Below are the code and all the weights of a small trained network. Each question names an input and a target symbol and asks about switching units off, where a switched-off unit gives its printed mean instead of its output.

import numpy as np


def w(rows, s, z=0):
    codes = np.array(rows[::2]) - 128.0
    scale = np.full(codes.shape[1], s)
    scale[-1] = z or s
    return codes * scale


def norm(h):
    return h / np.sqrt((h * h).mean(-1, keepdims=True) + 1e-5)


def f(y):
    return np.maximum(y, 0)


def softmax(a):
    e = np.exp(a - a.max(-1, keepdims=True))
    return e / e.sum(-1, keepdims=True)


def log_softmax(a):
    a = a - a.max(-1, keepdims=True)
    return a - np.log(np.exp(a).sum(-1, keepdims=True))


def net(x, mask):
    ids = ['ΔΞΩαγεζηψ'.index(c) for c in x.split()]
    T = len(ids)
    res = E[ids] + P[:T]
    r = norm(res)
    for j in range(2):
        rows = slice(4 * j, 4 * j + 4)
        q, k, v = (r @ M[0][rows].T for M in (Q, K, V))
        z = softmax(np.where(np.tri(T) > 0, q @ k.T / 4**0.5, -1e9)) @ v
        o = O[0][rows]
        res = res + np.where(mask[j], z, o[:, -1]) @ o[:, :-1]
    y = f(norm(res) @ A[0][:, :-1].T + A[0][:, -1])
    res = res + np.where(mask[2:18], y, B[0][:, -1]) @ B[0][:, :-1]
    return log_softmax(norm(res)[-1] @ U[:, :-1].T + U[:, -1])


Q, K, V, O, A, B = {}, {}, {}, {}, {}, {}
E = w([
[180,169,49],'Δ',
[122,130,123],'Ξ',
[122,110,111],'Ω',
[113,148,132],'α',
[111,136,101],'γ',
[124,111,107],'ε',
[74,175,184],'ζ',
[7,164,165],'η',
[106,72,172],'ψ',
],0.015)
P = w([
[250,139,132],'0',
[104,184,78],'1',
[127,74,95],'2',
[203,155,170],'3',
[111,167,88],'4',
[133,78,93],'5',
[180,153,182],'6',
[114,167,84],'7',
[139,78,89],'8',
[165,142,190],'9',
[115,174,86],'10',
],0.013)
Q[0] = w([
[147,127,71],'head 1',
[32,127,56],'head 1',
[117,97,2],'head 1',
[93,69,225],'head 1',
[83,211,69],'head 2',
[76,100,86],'head 2',
[133,76,133],'head 2',
[138,52,168],'head 2',
],0.0089)
K[0] = w([
[99,138,67],'head 1',
[87,124,88],'head 1',
[123,57,53],'head 1',
[63,93,251],'head 1',
[120,97,201],'head 2',
[100,120,163],'head 2',
[144,182,103],'head 2',
[80,113,48],'head 2',
],0.013)
V[0] = w([
[137,167,255],'head 1',
[229,116,144],'head 1',
[150,113,164],'head 1',
[107,213,150],'head 1',
[123,163,136],'head 2',
[30,120,118],'head 2',
[249,134,156],'head 2',
[106,85,182],'head 2',
],0.0081)
O[0] = w([
[157,50,105,2],'head 1',
[154,102,75,97],'head 1',
[191,115,88,69],'head 1',
[68,68,215,177],'head 1',
[120,249,140,169],'head 2',
[117,132,188,19],'head 2',
[241,43,238,253],'head 2',
[66,4,228,32],'head 2',
],0.0038,0.0016)
A[0] = w([
[114,147,136,78],'neuron 1',
[185,132,69,107],'neuron 2',
[122,37,109,2],'neuron 3',
[116,78,154,73],'neuron 4',
[115,190,202,90],'neuron 5',
[194,250,102,140],'neuron 6',
[234,177,150,193],'neuron 7',
[67,151,168,126],'neuron 8',
[133,47,18,62],'neuron 9',
[14,104,128,113],'neuron 10',
[94,130,42,96],'neuron 11',
[60,202,197,118],'neuron 12',
[152,215,150,111],'neuron 13',
[155,180,2,127],'neuron 14',
[136,128,84,77],'neuron 15',
[190,140,204,211],'neuron 16',
],0.0088,0.0061)
B[0] = w([
[105,136,111,129],'neuron 1',
[71,106,70,176],'neuron 2',
[136,148,157,131],'neuron 3',
[99,180,62,131],'neuron 4',
[154,106,106,173],'neuron 5',
[200,136,182,255],'neuron 6',
[76,100,243,249],'neuron 7',
[202,126,77,192],'neuron 8',
[77,53,245,159],'neuron 9',
[211,86,131,202],'neuron 10',
[127,204,99,186],'neuron 11',
[178,73,2,231],'neuron 12',
[13,128,126,186],'neuron 13',
[124,168,199,254],'neuron 14',
[166,83,120,137],'neuron 15',
[134,245,243,234],'neuron 16',
],0.0056)
U = w([
[47,112,126,73],'Δ',
[118,62,175,179],'Ξ',
[57,121,132,38],'Ω',
[254,108,205,130],'α',
[92,172,114,61],'γ',
[123,149,190,148],'ε',
[170,168,56,114],'ζ',
[79,130,28,148],'η',
[192,84,51,255],'ψ',
],0.013,0.0048)

Each question gives the input, a string of symbols that net reads in full, and the target symbol t.
The units are the heads (4 rows each of Q, K, V and O) and the neurons (one row each of A and B). Each row of codes is followed by its name. A weight is (code - 128) times the scale printed after its matrix; where a second scale follows, it is the last column's (O, A, B and U).
mask holds one flag per unit, heads first, then neurons. A switched-off unit (its flag False) gives its mean, the last column of its rows in O or B, instead of its output. The means were averaged over made-up inputs and are rounded, as every weight is.
A unit's drop is (log p(t) with every unit on - log p(t) with that unit switched off) / (log p(t) with every unit on - log p(t) with every unit switched off).
The circuit of an input: a set's keep is (log p(t) with only the set's units on - log p(t) with every unit switched off) / (log p(t) with every unit on - log p(t) with every unit switched off). Starting from the 12 units with the biggest drops (on a tie, the unit counted first), units are removed one at a time, each time the one whose removal leaves the highest keep (on an exact tie, the one counted first), for as long as the keep stays at least 0.8.
circuit, biggest first: the units of the circuit, biggest drop first
most important unit: the unit with the biggest drop
k most important neurons: the k neurons with the biggest drops, biggest first
heads that matter: for each layer, one digit per head in row order, 1 if its drop is at least 0.15 and else 0, layers parted by /
drop when u is switched off: that unit's drop, to one decimal
input Ξ ζ Ξ ε ψ ψ ψ Ξ Ω ψ α, target ψ: circuit, biggest first : (head 2; neuron 12; neuron 16)
input Δ α α α ε ε Ω γ α Ω α, target α: circuit, biggest first : (head 2)
input α ζ Δ, target α: heads that matter : 00
input α α ζ η Ω, target η: heads that matter : 11
input ε ψ ψ η α, target ψ: heads that matter : 01
input ε α ε α Ω Ξ, target ε: circuit, biggest first : (head 1; neuron 12)
input α ε ζ η, target α: circuit, biggest first : (head 1; neuron 8; neuron 12; neuron 7)
input ζ Ω ψ γ Ξ ψ Ω ε, target ψ: circuit, biggest first : (head 1; head 2; neuron 16; neuron 12)
input α Ξ ε Ω ε ζ ψ Ω, target ψ: 2 most important neurons : (neuron 16; neuron 10)
input η α ε γ Δ γ η ζ η Δ, target ε: heads that matter : 00
input α ε Δ Ω α α γ ε, target ε: heads that matter : 11
input Δ ε α ε α γ ψ Ξ, target ψ: heads that matter : 11
input Ω α Δ, target α: 2 most important neurons : (neuron 14; neuron 9)
input ψ η α ζ α ε Ξ γ α Δ η, target η: most important unit : neuron 12
input ε Δ ε ψ γ, target ψ: 4 most important neurons : (neuron 16; neuron 7; neuron 12; neuron 10)
input ε ψ ψ η γ α ψ Ξ, target ψ: heads that matter : 01
input ε Ξ α, target ζ: 2 most important neurons : (neuron 7; neuron 16)
input Ω α γ η, target α: 2 most important neurons : (neuron 12; neuron 8)
input α ε α Ω ε α ε γ, target ε: 2 most important neurons : (neuron 6; neuron 13)
input α γ Ω Δ Ξ γ γ ψ, target ψ: most important neuron : (neuron 10)
input ψ ψ ζ, target ψ: drop when neuron 12 is switched off : 0.2
input γ γ ψ α Δ η ψ γ Δ ψ γ, target ψ: drop when neuron 5 is switched off : 0.0
input Ω α Ω Ξ α, target α: drop when neuron 1 is switched off : 0.0
